Below is a small trained network, with its code and all its weights. Each question gives an input and a class and asks what happens when units are switched off, that is, made to give their printed mean instead of their output.

import numpy as np


def w(rows, s, z=0):
    codes = np.array(rows[::2]) - 128.0
    scale = np.full(codes.shape[1], s)
    scale[-1] = z or s
    return codes * scale


def f(y):
    return np.maximum(y, 0)


def log_softmax(a):
    a = a - a.max(-1, keepdims=True)
    return a - np.log(np.exp(a).sum(-1, keepdims=True))


def net(x, mask):
    res = np.array(x, float).reshape(1, 6) / 4 @ E
    y = f(res @ A[0][:, :-1].T + A[0][:, -1])
    res = res + np.where(mask, y, B[0][:, -1]) @ B[0][:, :-1]
    return log_softmax(res[-1] @ U[:, :-1].T + U[:, -1])


A, B = {}, {}
E = w([
[134,114,136,129,125],'x0',
[123,129,131,134,115],'x1',
[128,130,127,127,129],'x2',
[254,184,59,211,81],'x3',
[110,43,20,45,37],'x4',
[184,230,193,36,45],'x5',
],0.0076)
A[0] = w([
[141,178,209,154,163,160],'n1',
[153,84,127,116,114,95],'n2',
[88,61,48,228,185,26],'n3',
[6,104,182,65,155,110],'n4',
[162,155,132,112,106,83],'n5',
[173,138,65,204,112,82],'n6',
[214,141,61,197,100,86],'n7',
[137,162,192,177,172,144],'n8',
[104,107,140,94,133,60],'n9',
[124,78,41,68,76,155],'n10',
[169,127,100,134,124,112],'n11',
[88,92,81,177,182,38],'n12',
[170,190,174,28,80,2],'n13',
[20,104,191,64,164,101],'n14',
[140,140,179,158,167,102],'n15',
[179,193,185,24,76,45],'n16',
[73,80,64,219,166,38],'n17',
[111,111,86,163,155,147],'n18',
[129,65,11,61,76,158],'n19',
[238,138,82,171,113,102],'n20',
[160,149,139,81,111,29],'n21',
[172,146,106,156,110,124],'n22',
[121,175,198,236,206,154],'n23',
[75,92,171,90,137,62],'n24',
[132,83,35,49,78,121],'n25',
[118,116,109,115,114,113],'n26',
],0.012,0.0029)
B[0] = w([
[109,155,135,209,118,199],'n1',
[112,134,143,137,133,148],'n2',
[144,13,160,99,74,230],'n3',
[161,186,70,58,171,227],'n4',
[137,98,130,107,119,161],'n5',
[142,179,80,66,157,195],'n6',
[133,193,78,47,161,215],'n7',
[105,151,149,186,162,194],'n8',
[123,147,113,111,135,152],'n9',
[113,166,156,211,154,229],'n10',
[119,152,121,99,133,159],'n11',
[149,67,129,118,68,191],'n12',
[153,15,142,113,81,217],'n13',
[133,197,85,53,154,224],'n14',
[106,137,126,172,148,172],'n15',
[135,2,151,111,81,230],'n16',
[157,29,159,106,87,213],'n17',
[108,91,145,106,103,175],'n18',
[110,177,165,227,154,250],'n19',
[121,193,84,50,146,210],'n20',
[133,92,151,116,108,161],'n21',
[121,145,123,83,171,171],'n22',
[106,175,159,232,135,234],'n23',
[126,181,98,85,116,177],'n24',
[97,163,140,214,147,232],'n25',
[146,156,133,150,107,149],'n26',
],0.024,0.012)
U = w([
[101,136,184,227,177,87],'0',
[151,154,94,35,187,46],'1',
[160,6,183,107,101,250],'2',
],0.012,0.0013)

Each question gives the input, the list of numbers given to net, and the class t.
The units are the neurons (one row each of A and B). Each row of codes is followed by its name. A weight is (code - 128) times the scale printed after its matrix; where a second scale follows, it is the last column's (A, B and U).
mask holds one flag per neuron, in row order. A switched-off neuron (its flag False) gives its mean, the last column of its row in B, instead of its output. The means were averaged over made-up inputs and are rounded, as every weight is.
A unit's drop is (log p(t) with every unit on - log p(t) with that unit switched off) / (log p(t) with every unit on - log p(t) with every unit switched off).
The circuit of an input: a set's keep is (log p(t) with only the set's units on - log p(t) with every unit switched off) / (log p(t) with every unit on - log p(t) with every unit switched off). Starting from the 12 units with the biggest drops (on a tie, the unit counted first), units are removed one at a time, each time the one whose removal leaves the highest keep (on an exact tie, the one counted first), for as long as the keep stays at least 0.8.
units of the circuit, in order: the units of the circuit, biggest drop first
k most important neurons: the k neurons with the biggest drops, biggest first
drop of u: that unit's drop, to one decimal
input [-8,-4,3,3,2,0], class 1: units of the circuit, in order => (n23)
input [0,6,0,-8,-3,7], class 1: 2 most important neurons => (n14, n4)
input [5,7,5,-6,1,-5], class 1: 2 most important neurons => (n4, n14)
input [-8,6,2,2,3,4], class 2: 3 most important neurons => (n23, n16, n13)
input [-5,7,1,8,3,-8], class 1: 2 most important neurons => (n7, n6)
input [6,-7,2,-5,4,6], class 2: 3 most important neurons => (n16, n13, n7)
input [-6,3,8,5,-2,7], class 2: 2 most important neurons => (n16, n13)
input [4,7,8,8,-4,7], class 1: 2 most important neurons => (n20, n7)
input [-5,-4,4,7,-4,-8], class 2: 2 most important neurons => (n3, n17)
input [-2,-2,-1,-7,7,2], class 0: 3 most important neurons => (n19, n25, n10)
input [4,5,6,4,-6,8], class 2: 2 most important neurons => (n16, n13)
input [2,7,-8,-6,-1,0], class 1: drop of n2 => 0.0
input [-2,8,-8,7,-5,4], class 1: drop of n20 => 0.1
input [-4,5,-3,7,-5,6], class 1: units of the circuit, in order => (n20)
input [-7,-2,-2,-6,8,8], class 0: drop of n17 => 0.3
